Below are the code and all the weights of a small trained network. Each question names an input and a class and asks about switching units off, where a switched-off unit gives its printed mean instead of its output.

import numpy as np


def w(rows, s, z=0):
    codes = np.array(rows[::2]) - 128.0
    scale = np.full(codes.shape[1], s)
    scale[-1] = z or s
    return codes * scale


def f(y):
    return y / 2 * (1 + np.tanh(0.7978845608 * (y + 0.044715 * y**3)))


def log_softmax(a):
    a = a - a.max(-1, keepdims=True)
    return a - np.log(np.exp(a).sum(-1, keepdims=True))


def net(x, mask):
    res = np.array(x, float).reshape(1, 8) / 4 @ E
    y = f(res @ A[0][:, :-1].T + A[0][:, -1])
    res = res + np.where(mask, y, B[0][:, -1]) @ B[0][:, :-1]
    return log_softmax(res[-1] @ U[:, :-1].T + U[:, -1])


A, B = {}, {}
E = w([
[133,39,12],'x0',
[142,205,71],'x1',
[254,48,188],'x2',
[76,142,108],'x3',
[126,88,225],'x4',
[54,196,172],'x5',
[14,143,133],'x6',
[125,32,90],'x7',
],0.0066)
A[0] = w([
[91,123,106,147],'N0',
[162,137,85,45],'N1',
[87,115,135,45],'N2',
[126,101,131,65],'N3',
[189,130,119,195],'N4',
[51,133,152,114],'N5',
[166,59,107,13],'N6',
[105,193,91,162],'N7',
[106,161,177,195],'N8',
[107,125,140,39],'N9',
[200,125,112,143],'N10',
[155,169,186,111],'N11',
[138,120,158,113],'N12',
[133,113,189,192],'N13',
[76,59,149,81],'N14',
[94,114,136,57],'N15',
[123,248,111,147],'N16',
[94,116,130,3],'N17',
[120,127,170,143],'N18',
[108,97,150,89],'N19',
],0.017,0.0058)
B[0] = w([
[147,156,151,171],'N0',
[173,75,96,156],'N1',
[96,127,46,137],'N2',
[108,141,106,129],'N3',
[107,25,158,228],'N4',
[2,157,74,211],'N5',
[81,136,95,212],'N6',
[194,201,158,218],'N7',
[51,125,136,224],'N8',
[102,112,94,120],'N9',
[102,17,121,228],'N10',
[107,128,186,201],'N11',
[84,116,116,152],'N12',
[54,96,137,220],'N13',
[120,175,48,183],'N14',
[102,147,23,132],'N15',
[153,184,190,255],'N16',
[113,117,97,123],'N17',
[72,111,119,172],'N18',
[75,151,56,144],'N19',
],0.0079,0.0083)
U = w([
[219,85,223,131],'0',
[60,62,218,168],'1',
[98,112,178,54],'2',
[118,254,175,206],'3',
[251,130,134,92],'4',
[62,111,88,130],'5',
[150,144,144,8],'6',
[145,40,5,140],'7',
],0.008,0.017)

Each question gives the input, the list of numbers given to net, and the class t.
The units are the neurons (one row each of A and B). Each row of codes is followed by its name. A weight is (code - 128) times the scale printed after its matrix; where a second scale follows, it is the last column's (A, B and U).
mask holds one flag per neuron, in row order. A switched-off neuron (its flag False) gives its mean, the last column of its row in B, instead of its output. The means were averaged over made-up inputs and are rounded, as every weight is.
A unit's drop is (log p(t) with every unit on - log p(t) with that unit switched off) / (log p(t) with every unit on - log p(t) with every unit switched off).
The circuit of an input: a set's keep is (log p(t) with only the set's units on - log p(t) with every unit switched off) / (log p(t) with every unit on - log p(t) with every unit switched off). Starting from the 12 units with the biggest drops (on a tie, the unit counted first), units are removed one at a time, each time the one whose removal leaves the highest keep (on an exact tie, the one counted first), for as long as the keep stays at least 0.8.
circuit, biggest first: the units of the circuit, biggest drop first
unit that matters most: the unit with the biggest drop
top k neurons: the k neurons with the biggest drops, biggest first
drop when u is switched off: that unit's drop, to one decimal
input [7,7,-8,0,1,-8,6,3], class 3: circuit, biggest first : N7, N10
input [8,-1,5,-8,6,5,5,6], class 7: circuit, biggest first : N14, N16
input [-1,-2,-8,-2,-1,4,7,3], class 3: unit that matters most : N7
input [0,7,-8,7,8,-3,-6,5], class 3: circuit, biggest first : N10, N4
input [7,4,8,6,6,-5,7,-6], class 7: circuit, biggest first : N16, N11
input [0,-4,3,4,2,0,-4,8], class 7: circuit, biggest first : N14, N16, N11
input [3,2,-3,-3,7,1,1,3], class 3: top 3 neurons : N10, N4, N1
input [0,5,4,2,-5,5,-8,-7], class 0: top 3 neurons : N4, N10, N5
input [8,4,-1,-6,-4,4,-8,-6], class 4: drop when N7 is switched off : 0.2
input [1,-6,8,-1,4,-2,7,5], class 7: drop when N14 is switched off : 0.3
input [2,-4,-7,6,-7,-1,-7,0], class 3: drop when N4 is switched off : 0.1
